Here is a tiny trained network, its code and every weight. The questions are about switching its units off for an input and a class, where a switched-off unit gives its printed mean instead of its output.

import numpy as np


def w(rows, s, z=0):
    codes = np.array(rows[::2]) - 128.0
    scale = np.full(codes.shape[1], s)
    scale[-1] = z or s
    return codes * scale


def f(y):
    return np.maximum(y, 0)


def log_softmax(a):
    a = a - a.max(-1, keepdims=True)
    return a - np.log(np.exp(a).sum(-1, keepdims=True))


def net(x, mask):
    res = np.array(x, float).reshape(1, 7) / 4 @ E
    y = f(res @ A[0][:, :-1].T + A[0][:, -1])
    res = res + np.where(mask, y, B[0][:, -1]) @ B[0][:, :-1]
    return log_softmax(res[-1] @ U[:, :-1].T + U[:, -1])


A, B = {}, {}
E = w([
[217,181,126,163,85,96,112,70,94,116,80,91],'x0',
[196,118,137,72,182,91,130,123,62,160,125,155],'x1',
[105,158,141,110,130,139,131,170,125,7,142,159],'x2',
[117,65,114,161,70,121,131,70,84,115,135,169],'x3',
[132,132,69,97,97,111,82,157,148,81,151,82],'x4',
[138,96,157,107,118,80,97,73,85,170,121,129],'x5',
[137,79,151,114,181,96,86,115,105,171,194,141],'x6',
],0.011)
A[0] = w([
[138,153,71,93,93,125,118,125,156,159,38,45,5],'N0',
[94,46,205,129,113,115,87,145,114,162,86,254,105],'N1',
[131,120,186,84,152,100,180,91,120,169,193,187,78],'N2',
[72,111,14,122,24,135,105,54,42,76,126,67,120],'N3',
[92,162,200,143,88,243,204,182,217,109,124,150,203],'N4',
[203,129,63,134,146,94,184,167,72,40,44,177,149],'N5',
[231,166,121,135,117,49,102,194,65,56,198,170,166],'N6',
[98,164,72,103,45,93,104,46,155,88,138,88,249],'N7',
],0.0072,0.0024)
B[0] = w([
[139,73,99,65,136,8,171,178,170,205,83,15,182],'N0',
[171,129,24,68,230,75,171,66,69,182,32,156,179],'N1',
[203,42,176,204,154,112,104,72,63,182,97,240,175],'N2',
[227,128,62,175,88,165,51,117,173,83,243,149,213],'N3',
[173,176,50,189,227,55,82,193,188,150,57,113,248],'N4',
[211,170,91,88,121,208,62,24,107,28,83,124,190],'N5',
[174,192,150,54,164,141,171,105,94,37,48,127,189],'N6',
[246,125,61,138,91,88,77,254,219,165,128,140,210],'N7',
],0.0075,0.012)
U = w([
[85,123,109,182,134,16,194,172,177,162,58,91,228],'0',
[148,20,189,51,170,44,142,59,15,186,119,144,109],'1',
[53,175,111,50,177,118,64,188,159,10,137,114,253],'2',
[48,184,234,176,143,29,106,77,142,158,92,79,60],'3',
[138,198,113,167,127,142,163,48,71,67,42,168,130],'4',
[142,64,96,186,1,113,121,75,142,155,182,133,91],'5',
[68,69,194,107,122,138,175,203,94,208,226,135,26],'6',
],0.0068,0.0032)

Each question gives the input, the list of numbers given to net, and the class t.
The units are the neurons (one row each of A and B). Each row of codes is followed by its name. A weight is (code - 128) times the scale printed after its matrix; where a second scale follows, it is the last column's (A, B and U).
mask holds one flag per neuron, in row order. A switched-off neuron (its flag False) gives its mean, the last column of its row in B, instead of its output. The means were averaged over made-up inputs and are rounded, as every weight is.
A unit's drop is (log p(t) with every unit on - log p(t) with that unit switched off) / (log p(t) with every unit on - log p(t) with every unit switched off).
The circuit of an input: a set's keep is (log p(t) with only the set's units on - log p(t) with every unit switched off) / (log p(t) with every unit on - log p(t) with every unit switched off). Starting from all 8 units, units are removed one at a time, each time the one whose removal leaves the highest keep (on an exact tie, the one counted first), for as long as the keep stays at least 0.8.
circuit, biggest first: the units of the circuit, biggest drop first
unit that matters most: the unit with the biggest drop
top k neurons: the k neurons with the biggest drops, biggest first
drop of u: that unit's drop, to one decimal
input [-2,-8,-7,4,-1,5,7], class 1: unit that matters most -> N1
input [-4,0,-4,8,0,-4,3], class 1: circuit, biggest first -> N1; N4
input [-3,-7,0,1,-4,5,3], class 1: circuit, biggest first -> N1; N7
input [3,-4,-1,2,-5,2,-4], class 5: circuit, biggest first -> N6; N1
input [-1,7,0,3,0,-8,0], class 4: circuit, biggest first -> N5; N7
input [0,-5,1,3,1,1,-6], class 5: top 4 neurons -> N3; N6; N1; N7
input [-1,5,2,3,2,-2,2], class 4: top 4 neurons -> N0; N6; N5; N7
input [4,-7,7,4,8,5,6], class 5: top 2 neurons -> N3; N4
input [-6,-3,-7,-2,-1,6,-1], class 1: circuit, biggest first -> N4; N1
input [0,5,1,5,8,7,0], class 2: circuit, biggest first -> N6; N3
input [3,-6,3,0,-6,8,-6], class 0: circuit, biggest first -> N7; N5
input [3,0,-7,-8,-4,-4,4], class 3: circuit, biggest first -> N7; N1
input [-8,1,3,1,0,-4,-3], class 0: top 4 neurons -> N4; N3; N5; N6
input [-7,-3,-1,-3,1,6,0], class 1: top neuron -> N7
input [-2,5,8,6,0,2,3], class 4: top 2 neurons -> N6; N5
input [5,-5,-1,-3,-5,-6,7], class 3: drop of N3 -> 0.2
input [0,-7,4,-6,-1,6,-7], class 0: drop of N4 -> 0.1
input [-8,5,-3,-3,-1,-3,1], class 1: drop of N3 -> 0.0
input [1,-2,3,4,2,6,0], class 5: drop of N3 -> 0.3
